Each row has a class, written after it.
[-226  300   16 -167 -253  139  299   -5 -212  -22  -88  157  126   11
  234 -113  -75  -93  138   13  159 -265 -111  155 -176    5  -89 -461
  184  -59 -471  224   96  259 -230 -455 -124] -> Vaze
[-385  344  119 -104   -4  115  167  207 -440   50  -82  124 -138  231
   41   55  -75  -84  174  191  143 -250 -158  366  -72   -2 -126 -455
  -15 -138 -382   36  -22  380   23 -468  -30] -> tuv
[-210  -88   69 -501  151  -44 -134  203 -167   72 -112   69 -575  -41
  212  205    2   52 -314 -152 -190 -299  121   97  274  -20 -211  164
 -156  429   95  452 -249 -451   55  305 -254] -> bek
[-363  219  244 -306 -109  265  241   67 -394  140 -348   29   70   62
  369   58  -20  -49  -47  207  137 -232  115   77  286  -76 -101 -253
   35 -285  -38  130 -206  136 -151 -249 -366] -> Rur
[-308  147  333  255 -223  343  334 -129  -29   37 -276  310  270  343
  561  161   30 -156   83  -49  118 -318  -13  167  487  -55  142    5
  125 -287 -104 -218  -17  159 -281 -257 -248] -> giri
[-286  -76   53 -551  445 -223 -144  251 -272  272 -361  -94 -567   71
  -81  357  120  -92 -542   26   96 -203  242  -90  232 -175  -50  -69
  -56   34   99   50 -120  500  124  284  -30] -> Vuti
[-302  238  261 -160 -279  118  332  -48 -196  -24  -97  254   87  -44
  371  -39 -159 -166  206  141  169 -282   13    5  253  194  -49 -231
  209 -299 -339   69 -163  421 -215 -347 -231] -> nir
[ -71 -124  -34 -362  119 -392  106  -44 -326  200 -362 -134 -224  314
  -72  103  114    9 -437  -23   -4 -239    2   47  166 -337   11 -256
 -218  114  -32  -75   16  182  -19  257  -34] -> zodi
[-325 -494  282 -186  -15 -325   67  117 -417 -147 -240  174 -470  143
  -15  383  131 -196 -282 -104 -151 -340   57 -194  297 -185   35  -66
  -48  144   54 -221  -77  185   19  145 -163] -> Vaze
[  42  167  161 -252 -447  158   92 -121 -164   69  -84  159   16  -96
   84  -19  -94   79  223  174  494 -347  -80  119   47 -357 -214 -292
  289 -314 -501  110 -228  253   71 -188 -181] -> zodi
[-285  369   83  169 -129  314  113   18  -61  171 -349  189  132   43
  185  -36 -158 -317  152 -129  120  -83  -82  306  -86   -3  131 -194
  -13   31 -275  233   48  251 -161 -254 -176] -> Vaze
[-263  146  179  -51  101  312  154  298 -241   55 -446  169  -36  -66
  191  231 -183 -313   -9  139  186 -405 -253  294  125  262   -1 -271
   87 -198 -145   66   23  612 -372 -327 -397] -> tuv
[-274   36   26 -611  198 -221  119  -13 -286   99  -71  158 -196  127
 -147  100  195 -174 -441  228 -101 -232  280 -109  123 -616   54    6
   -6  -95  153  -93  -89  -93  -79  338 -201] -> giri
[ -40  -68   25 -649  311  -43 -346  375 -122  -13  -80  -22 -592   99
  145  157  150  159 -405 -201 -176 -299  -36  182  319 -107 -103  348
 -129  500   81  308 -188 -265  310  156  139] -> nir
[  15 -262  176  126  163 -176 -102  199 -246  -70 -273  -68 -396  -26
  -45  163 -239  174  187  -78  -46   57  -28  -37  -59  243 -170 -158
  -58  136  120   12 -122  186  161  -29 -120] -> giri
[ -98  329 -221 -511  170    5 -258  175   38  -11  231  -26 -370  225
  -65 -136  240  197 -221 -196 -195 -123 -224  355  -77 -289 -171  271
 -306  662 -176  423  -88 -656  375  304  318] -> bek
[-374  499   61 -354 -260   84  326  -32  -33   77   47   12  202  172
  100  -41    8  -75   61  209   13 -170   72   51  -78  -88 -111 -229
   38 -408 -181   44   45   80  -22 -395 -189] -> giri
[-488  594   35   34 -262   93  291   83 -282  113  116   43  171   55
  190  -99  -72  -42  283  161  -78 -257    4  -10 -167  -64  -15 -278
 -177 -252 -266   33   56    4 -288 -517 -331] -> Vuti
[ -25 -295  203 -123  177   48 -120  350 -166  -86 -357  -34 -490  -15
  113   93 -234   42    1 -131   29  100  -42  148  115  248 -269  -47
  113   68  100   22  -20  174  100 -118  -46] -> Vaze
[-402 -274   93 -377  200 -211  186  368 -471   78 -287 -126 -413  312
   50  195  186 -238 -366   31  -82 -166   60  104   87 -235 -155  -80
   45 -339  -45 -208   72  506 -252 -246   -6] -> Rur
[-104  191 -245 -160  261  -48 -296  215 -281  374 -138 -152 -576 -124
    1   45  170  -71 -434 -381 -170  -89 -100  170 -122    6 -142  176
 -263  681   12  593   62 -597   25  167   50] -> zodi
[ 119  152 -242  -35 -121   22  -95   12  367  149   42    9  -48   61
  -15   82  225  199  -90 -426 -125 -230 -177  120  -60 -117    0  583
 -141  515  -73  454  -25 -782  102  188   54] -> Rur
[ -24 -171 -165  302  433   19  -47  230   43  365 -443 -244 -225   69
   30  289  326  -75 -366 -279   25  -42   16 -333  -62   74   49  423
 -175   93  365  -31  155   -9 -375  149  -95] -> bek
[ -43 -194  193   31  163 -132  -96  176 -292   69 -345 -112 -494  -87
  119   -3 -240  110   97 -111   29  191   71   -3  -25  142 -203 -218
  -30   94   62   97  -96  184   82   11 -178] -> bek
[-135  202  272 -110 -419  187  210  148 -139   16 -387  129  -49  -53
  265  -14 -339  -45  330   30  342 -205 -458  372  346  192 -141 -122
   58 -161 -485   95 -268  367 -204 -355 -281] -> bek
[ -80 -253  372 -126   14 -165   11  127 -143  -53 -206  -61 -406   27
  125   94 -224  173  268    8  -23   12  167 -215   85   49  -93   26
  -23 -178  144  -85 -141   95  180   85 -288] -> Vuti
[  75  -59   95   56  184 -150 -100  112 -156   99 -183  -68 -359  -38
  -48    4 -199  148   57 -128   30   63  -14  -68 -118   58 -125  -13
  -31  211  122  -11    2   41  108   29 -147] -> nir
[   6   23   17 -116   88   77 -267   28   79  207  -79   26 -367  -88
  108  165  157   31 -227 -344  -64 -104   75  203   68  -33  -89  250
   76  535   13  430  -12 -556  153  191   32] -> tuv
[  11 -246   49 -127  219  -12  199   68 -424   14 -200 -407 -240  240
  -20  -70  151 -156 -224  189    7   29   31  196  -30 -279  -70 -253
   -4 -130   59  -60   93  402 -224   90   18] -> Vuti
[-186  -41   61 -265   35   96  -65  182   86  149 -284  -73 -442   85
  267   65  169  113 -178 -355 -154 -202 -112  171  193 -286 -114  318
 -204  562 -106  369  -89 -488 -107  292   -9] -> Vuti
[  19 -261   44 -304  276  118  -78  246 -156  141 -219  -12 -594  -45
  301  160  202 -151 -439 -177 -246 -281   35  308  152  110 -326   73
   16  344  126  482  -54 -299 -107  154 -111] -> nir
[  86 -341 -163 -313   61 -303  -53 -203 -522  180 -227 -208 -338 -142
 -343  146   65  -25 -362  143  232  -60  -23  -84  163 -172 -349 -209
  196  137  -39  -94 -217  193 -118  209  167] -> Rur
[-278  170  269 -211 -255  372  263  343 -379  -82 -187   55 -191  128
  408 -118  -41 -254  201  104  186 -248 -133  217   83  -45 -114 -253
  125 -556 -440  169  -43  501 -231 -485 -146] -> zodi
[-274  426  143 -225 -107 -102   34   99 -229   54 -133   23   80    4
  177  -20   53  185  259  120  -20 -255 -119  171  -26   10  -62 -339
 -159  -59 -344  -21 -150  191  -56 -356 -128] -> bek
[-249 -560  201 -326  402 -306   85  354 -340  -20 -397 -196 -655   20
  119  265  100   14 -170  214 -383 -226  209 -327  140   92 -143   10
 -172 -243  396   -4 -121  173 -183  141 -329] -> nir
[-145 -352   83 -272  382 -351  -61  307 -447   41 -449  137 -324  124
  139  188  369 -137 -469   35 -432 -192   85 -151  218 -102   47 -167
 -190  154  233  -76 -156   18 -162  148  -53] -> Vuti
[-134 -220  110 -215   79  -57 -190  269 -119   62 -274   12 -564   68
  110  277   67  116 -110 -367 -143 -230 -201  126  191   18 -228  251
 -216  657  -88  371 -319 -412  105  251   89] -> Vuti
[ -51 -235  207  110  191 -208  -46  318 -272  -29 -156 -100 -463  -45
   24  -61 -255   57  185  -15 -140  141   11   -9 -124  262 -211 -112
 -152  -41  110   17  -23  213   92  -29 -192] -> nir
[-420 -389  348 -408   78 -349  -17   60 -529   90 -607  -28 -285  467
  234  260  109  155 -135  102 -114 -284  -39 -241  543 -298   98 -147
 -227  111  -35 -278 -286   67 -122   94  -28] -> bek
[-165 -259  313  -75  -59 -256  103   54 -269  -13 -337   24 -444  128
  109   96 -325   77  255  -74  -35  -33   69 -159   91  101 -121  -93
  -44 -124   44 -127 -104  121   95  -46 -258] -> zodi
[-371 -400  303 -176  194 -163  103   86 -174  118 -431   25 -196  159
  144  339   22  -97 -318   72    3 -174  131 -176  497 -235  231   68
  -86   18  183 -137 -148  302 -108  275 -224] -> dazo
[-319  285  -13  103  -78  196   90   73 -217  176 -212   -6  -80    1
  171   19 -286   46  292   75  202  -44 -109  152    7  140    3 -229
  -98  -47 -241  115  -34  268  -36 -564 -104] -> Vaze
[  14 -227  211   43  128 -180  -71  260 -189    7 -332  -53 -417  -17
  183  -28 -164  131  114 -143  -24  169   65  -51   68  165 -104  -10
  -33    4   77    3 -105  199  126  -88 -103] -> zodi
[-275  324  194  -89 -101  197   70   42 -319  143 -342  205   -2  125
  362  160  -70  -19   55    3  175 -406 -137  183  310   -6  -97 -378
   -3   84 -324  -42 -235  297 -300 -288 -180] -> tuv
[ -96   83 -116 -266   41   91 -215  220   -6  133  -51   -7 -459 -138
  -64   94  175  -69 -345 -334 -173 -175   11  124   59  -53 -234  348
  -63  541   38  569  -37 -704  157  249  100] -> zodi
[ -61 -166   86   71  252 -290 -175  318 -167   19 -244  -12 -424   68
  -47  129 -159  163   60 -199 -110   68  -15  -81  -56  128  -96   29
 -165  187  120  -50  -79  127  246  -14   -1] -> Vuti
[ -16 -201  184  -75  205  197  -92   54  -27   63 -183   62 -451   41
  131  108  160 -202 -202 -208 -175 -134    8  127  138   41 -136  341
   94  496  189  334  -21 -537   43  344  -11] -> zodi
[-383 -210  255 -501 -215 -440  206 -114 -331  279 -483 -140 -424   43
  -71  273 -177  -37 -248  -21  241 -200  -74 -201  561 -374   40   87
 -136  -65 -112 -223 -215  299 -103  286 -285] -> Rur
[-117 -231  294  -66   93 -167 -135  113 -133    6 -321   64 -417   31
   97  216 -213   92   39 -129  -65   -1   68 -163  335  129  -23  192
   22   61  288 -169 -151   -3  221   61 -195] -> dazo
[ -67  -85  105   64  -24 -164  -95  139 -228  245 -250 -139 -451 -112
    5   33 -277  186   75 -161   91  237  149  -70   20  106 -264 -108
  -97  185   81  131 -175  -15  168  -49 -210] -> dazo
[-218 -493  268 -431   72 -585  -93    4 -496  391 -502  -90 -610  -71
   -3  269 -247  -72 -225  -15   33 -111  279 -173  107  -89  -22 -201
 -183  108   74  119 -207  293  -14  327 -613] -> dazo
[-332  -53   59 -438   65   20 -118  292 -107  123  -49  -49 -526  184
   66  103  -86   -1 -277 -263 -137 -162 -128  312   93  -92 -136  257
 -232  352  -58  384  110 -494  160  156  -61] -> nir
[-238  -15  156 -499  130 -313 -140  120 -179   94  172  -58 -618  160
   -5   94  115  222 -108 -116 -251 -213  120   33   99 -281 -253  246
 -337  448   50  186 -202 -643  388  363    9] -> tuv
[ -35 -176  140  -61   48 -258  -79  210 -164  126 -321  -30 -402  -26
  -24  107 -378  171   77 -151  186   50   31   -9   31  163 -176  -95
  -96  143  -32   59 -116  265  163   -7 -235] -> Vaze
[  -4 -350  225  -38  190 -219  -56  319 -353    4 -381   -8 -584  -16
  -22  138 -287   72   68  -39  -35   32 -104  153   88  184 -278 -184
  -60  172   90    4 -165  167  157  -79 -130] -> tuv
[  44  179  162  612 -345  337  109   -4  114  112 -461  151  132 -132
  289   66 -159 -112  260 -298  292 -114 -418  299  264  134  106   22
   89   44 -364  238 -103  201 -329  -57 -185] -> giri
[-127   12 -167 -210  120    3 -119  236 -239  226 -112  -66 -613   69
   -5  172  229   70 -286 -242 -209 -152  -17  113  -59   77 -262   28
 -241  703  -26  496 -109 -564   79  -44   43] -> zodi
[-178  181 -173 -407  450  -21 -108  211  211  159   68   66 -335  116
   64   18  347  151 -353 -230 -364 -224  110   31  -12 -260 -149  558
 -273  595  281  255   56 -899  144  317  133] -> tuv
[-166 -247  -42 -191 -148 -120  -59  131 -445  127 -314  -51 -299  -38
  -19  180  252 -182 -425 -102  100  -79  112 -178   95 -255 -138  -95
  170   30  -79   -3  -99  191 -231 -114 -113] -> Vuti
[-339  416   22 -111 -255  179  182   -3 -164    4 -208  129  252  101
  310  -66 -125  123  209   84  -13 -340 -169   31  274  -69   16 -177
 -208    8 -247   85 -203  -93 -141 -338  -64] -> zodi
[-162  310  114 -437 -230   84  107  -90 -388  117 -285  375  -34   27
  122   35  -89 -198  -75   28  154 -316  -12  370  254   47 -183 -558
  132  129 -393  168 -206  181   60 -197  -25] -> Vuti
[-405  120  309  126 -319   49  232   53 -208  -66 -172  257  197  196
  544   88   41  211  499  110 -102 -448  -80 -113  268  -63  231  -35
 -182 -260 -297   54 -289   -5 -117 -382 -311] -> Rur
[-283  -61   10 -221  208  -29 -236  218 -209   33 -207 -123 -493  104
  275    6  118  239 -118 -322 -220 -165 -132  110  164 -304  -24  312
 -401  622  -31  399 -166 -543   74  330   76] -> bek
[-137 -276  244   69   76  -80  -13  262 -163   -6 -431  -78 -445   -9
  178   64 -218   55  153  -93   23  156   68  -75   33  176 -141  -52
   47 -104   84   38  -88  326   56 -146 -250] -> bek
[ -56 -722  315 -132  470 -265    5  209 -390 -120 -214 -193 -544   51
   99  200  350  -19 -283  318 -248 -199  256 -242  108 -148 -157  -39
  -28   20  416  -78 -128  344   35  321 -299] -> giri
[ -63   80  -97 -312   16  -95 -294   19   93  323 -134  -67 -391   -8
  112  112  180  -71 -362 -484  -27 -134   70  128   71  -74   20  538
  -86  377  -21  501   54 -544  142  341  -35] -> Vaze
[-454  129  181   42  -35  230  178  127 -245  -73 -236  225 -173  -40
  213  133 -245 -327   58   79   26 -160 -201  165  201  125   51 -284
  104 -301 -147  -51   77  415 -180 -323 -186] -> bek
[-318  239  135  -37 -255   69  244   68 -299  115 -211  184   -8 -141
  349  -32 -205  -85  172  117  184 -227  -96  249  217   30  -37 -310
   21 -248 -444  190 -229  424 -290 -368 -287] -> nir
[-206  218  116 -290 -164  129  280  156 -380  -54  -78  243  -67 -146
  202   21    1 -103  113  254   90 -315  -44  291   24   45 -347 -329
  180 -471 -209   35 -142  201 -129 -475 -279] -> giri
[ -49 -409  -46 -489  166 -441  -71   54 -353 -132 -255 -193 -436  -92
 -142  -89   10  -14  -69  101 -108    2  -25  147   63 -131 -185 -109
  -89   83 -105   -9 -208  429   95  138  219] -> bek
[  73 -300   73  -30  224 -207   45  205   42  136 -136 -329 -331  103
  -54  188  194   82  -90   12  -21  -88   79 -142  -87 -142  -35  195
 -105 -144  149  -53   25  243   -4  116  -80] -> Vuti
[ -39  133  -70 -450  537   17 -230  317   -6  279 -113   -7 -544  128
   34  148  351   -8 -497 -244 -212 -163  -64  198   13  -10 -213  395
  -66  556  190  279   37 -501  122  224  135] -> Rur
